Below is a small trained network, with its code and all its weights. Each question gives an input and a target symbol and asks what happens when units are switched off, that is, made to give their printed mean instead of their output.

import numpy as np


def w(rows, s, z=0):
    codes = np.array(rows[::2]) - 128.0
    scale = np.full(codes.shape[1], s)
    scale[-1] = z or s
    return codes * scale


def norm(h):
    return h / np.sqrt((h * h).mean(-1, keepdims=True) + 1e-5)


def f(y):
    return np.maximum(y, 0)


def softmax(a):
    e = np.exp(a - a.max(-1, keepdims=True))
    return e / e.sum(-1, keepdims=True)


def log_softmax(a):
    a = a - a.max(-1, keepdims=True)
    return a - np.log(np.exp(a).sum(-1, keepdims=True))


def net(x, mask):
    ids = ['ΘΠΨγεζηλσφω'.index(c) for c in x.split()]
    T = len(ids)
    res = E[ids] + P[:T]
    q, k, v = (norm(res) @ M[0].T for M in (Q, K, V))
    z = softmax(np.where(np.tri(T) > 0, q @ k.T / 3**0.5, -1e9)) @ v
    res = res + np.where(mask[0], z, O[0][:, -1]) @ O[0][:, :-1]
    y = f(norm(res) @ A[0][:, :-1].T + A[0][:, -1])
    res = res + np.where(mask[1:25], y, B[0][:, -1]) @ B[0][:, :-1]
    return log_softmax(norm(res)[-1] @ U[:, :-1].T + U[:, -1])


Q, K, V, O, A, B = {}, {}, {}, {}, {}, {}
E = w([
[163,228,161,133],'Θ',
[164,232,161,130],'Π',
[242,103,238,125],'Ψ',
[149,230,162,126],'γ',
[139,225,170,130],'ε',
[159,231,150,102],'ζ',
[200,147,109,37],'η',
[133,218,146,72],'λ',
[131,139,44,253],'σ',
[70,122,192,75],'φ',
[166,19,131,70],'ω',
],0.017)
P = w([
[177,173,253,117],'0',
[171,169,235,118],'1',
[158,164,218,118],'2',
[151,164,197,136],'3',
[142,168,179,139],'4',
[133,159,163,136],'5',
[124,163,145,145],'6',
[117,159,129,147],'7',
[111,167,112,142],'8',
[100,168,97,145],'9',
[89,171,81,149],'10',
[78,171,61,147],'11',
[84,178,44,136],'12',
[89,197,11,139],'13',
],0.0073)
Q[0] = w([
[157,99,77,140],'H1',
[91,129,153,80],'H1',
[48,5,83,199],'H1',
],0.03)
K[0] = w([
[155,149,166,198],'H1',
[70,83,112,80],'H1',
[212,139,253,90],'H1',
],0.023)
V[0] = w([
[246,141,104,234],'H1',
[66,207,150,132],'H1',
[245,181,46,97],'H1',
],0.014)
O[0] = w([
[238,153,46,180,45],'H1',
[127,153,235,169,254],'H1',
[247,139,138,75,134],'H1',
],0.012,0.0056)
A[0] = w([
[135,144,145,167,30],'N1',
[132,110,132,113,184],'N2',
[103,139,96,100,4],'N3',
[155,129,112,167,66],'N4',
[95,117,101,108,152],'N5',
[110,124,138,111,161],'N6',
[140,131,109,113,86],'N7',
[117,117,99,143,67],'N8',
[110,142,110,117,28],'N9',
[119,166,106,173,26],'N10',
[107,118,126,129,106],'N11',
[114,130,114,185,57],'N12',
[120,163,121,131,137],'N13',
[93,73,151,93,217],'N14',
[131,135,141,106,120],'N15',
[118,130,162,87,57],'N16',
[85,143,152,164,107],'N17',
[126,147,85,155,103],'N18',
[132,121,136,186,89],'N19',
[119,4,109,116,93],'N20',
[140,80,141,125,75],'N21',
[146,156,114,115,23],'N22',
[136,99,106,140,93],'N23',
[117,119,156,116,235],'N24',
],0.03,0.0027)
B[0] = w([
[104,130,118,177,181],'N1',
[114,134,124,147,160],'N2',
[129,165,79,125,143],'N3',
[101,86,135,111,192],'N4',
[137,174,92,127,167],'N5',
[130,108,118,130,191],'N6',
[137,126,150,108,166],'N7',
[114,96,111,126,135],'N8',
[130,158,101,120,136],'N9',
[83,169,130,144,156],'N10',
[130,157,143,120,159],'N11',
[114,124,78,136,137],'N12',
[136,135,105,146,167],'N13',
[163,83,106,76,254],'N14',
[146,134,114,126,190],'N15',
[84,155,149,119,249],'N16',
[145,76,150,89,241],'N17',
[105,178,152,115,167],'N18',
[109,88,113,151,156],'N19',
[119,254,35,113,173],'N20',
[143,117,86,147,157],'N21',
[148,109,141,136,188],'N22',
[164,91,135,110,149],'N23',
[123,156,130,125,243],'N24',
],0.06,0.008)
U = w([
[129,120,118,142,113],'Θ',
[134,120,120,134,99],'Π',
[176,58,113,164,254],'Ψ',
[133,124,128,157,154],'γ',
[116,116,134,149,138],'ε',
[165,143,147,141,114],'ζ',
[255,147,162,98,51],'η',
[135,200,220,92,35],'λ',
[70,78,79,139,162],'σ',
[93,76,136,42,183],'φ',
[168,146,29,99,194],'ω',
],0.012,0.0042)

Each question gives the input, a string of symbols that net reads in full, and the target symbol t.
The units are the heads (3 rows each of Q, K, V and O) and the neurons (one row each of A and B). Each row of codes is followed by its name. A weight is (code - 128) times the scale printed after its matrix; where a second scale follows, it is the last column's (O, A, B and U).
mask holds one flag per unit, heads first, then neurons. A switched-off unit (its flag False) gives its mean, the last column of its rows in O or B, instead of its output. The means were averaged over made-up inputs and are rounded, as every weight is.
A unit's drop is (log p(t) with every unit on - log p(t) with that unit switched off) / (log p(t) with every unit on - log p(t) with every unit switched off).
The circuit of an input: a set's keep is (log p(t) with only the set's units on - log p(t) with every unit switched off) / (log p(t) with every unit on - log p(t) with every unit switched off). Starting from the 12 units with the biggest drops (on a tie, the unit counted first), units are removed one at a time, each time the one whose removal leaves the highest keep (on an exact tie, the one counted first), for as long as the keep stays at least 0.8.
circuit, biggest first: the units of the circuit, biggest drop first
unit that matters most: the unit with the biggest drop
top k neurons: the k neurons with the biggest drops, biggest first
drop of u: that unit's drop, to one decimal
input Ψ σ σ η λ Ψ ε γ φ ω φ, target ω: top 2 neurons : (N20; N5)
input Θ φ ω Ψ, target ω: circuit, biggest first : (H1; N20)
input Ψ φ ε λ ω ζ λ, target ω: circuit, biggest first : (H1; N3)
input Θ Π λ φ λ η γ λ ζ λ η λ, target λ: circuit, biggest first : (H1; N14)
input Θ η φ φ Ψ λ Ψ ε, target λ: circuit, biggest first : (H1; N14)
input Θ η η Ψ Π, target η: circuit, biggest first : (H1)
input φ Θ η λ η Ψ, target λ: circuit, biggest first : (N14; H1)
input φ λ η ω ε, target ω: circuit, biggest first : (H1; N3)
input λ φ ω Ψ λ ζ, target λ: circuit, biggest first : (N20; N14)
input φ Ψ λ ε Ψ η Π ζ, target η: top 2 neurons : (N16; N20)
input Θ Ψ Ψ γ Θ φ ω φ, target ω: circuit, biggest first : (H1; N20)
input Ψ ω Θ, target ω: circuit, biggest first : (H1; N3)
input φ Ψ Ψ ω γ, target ω: circuit, biggest first : (H1; N3)
input Ψ Ψ φ η Ψ λ η, target λ: unit that matters most : N14
input η Θ Π, target η: drop of N18 : 0.0
input Ψ η λ Ψ Ψ Ψ φ Π λ ε, target λ: drop of N14 : 0.3
input Ψ λ ε Ψ ζ Π Ψ Θ, target Ψ: drop of N1 : -0.1
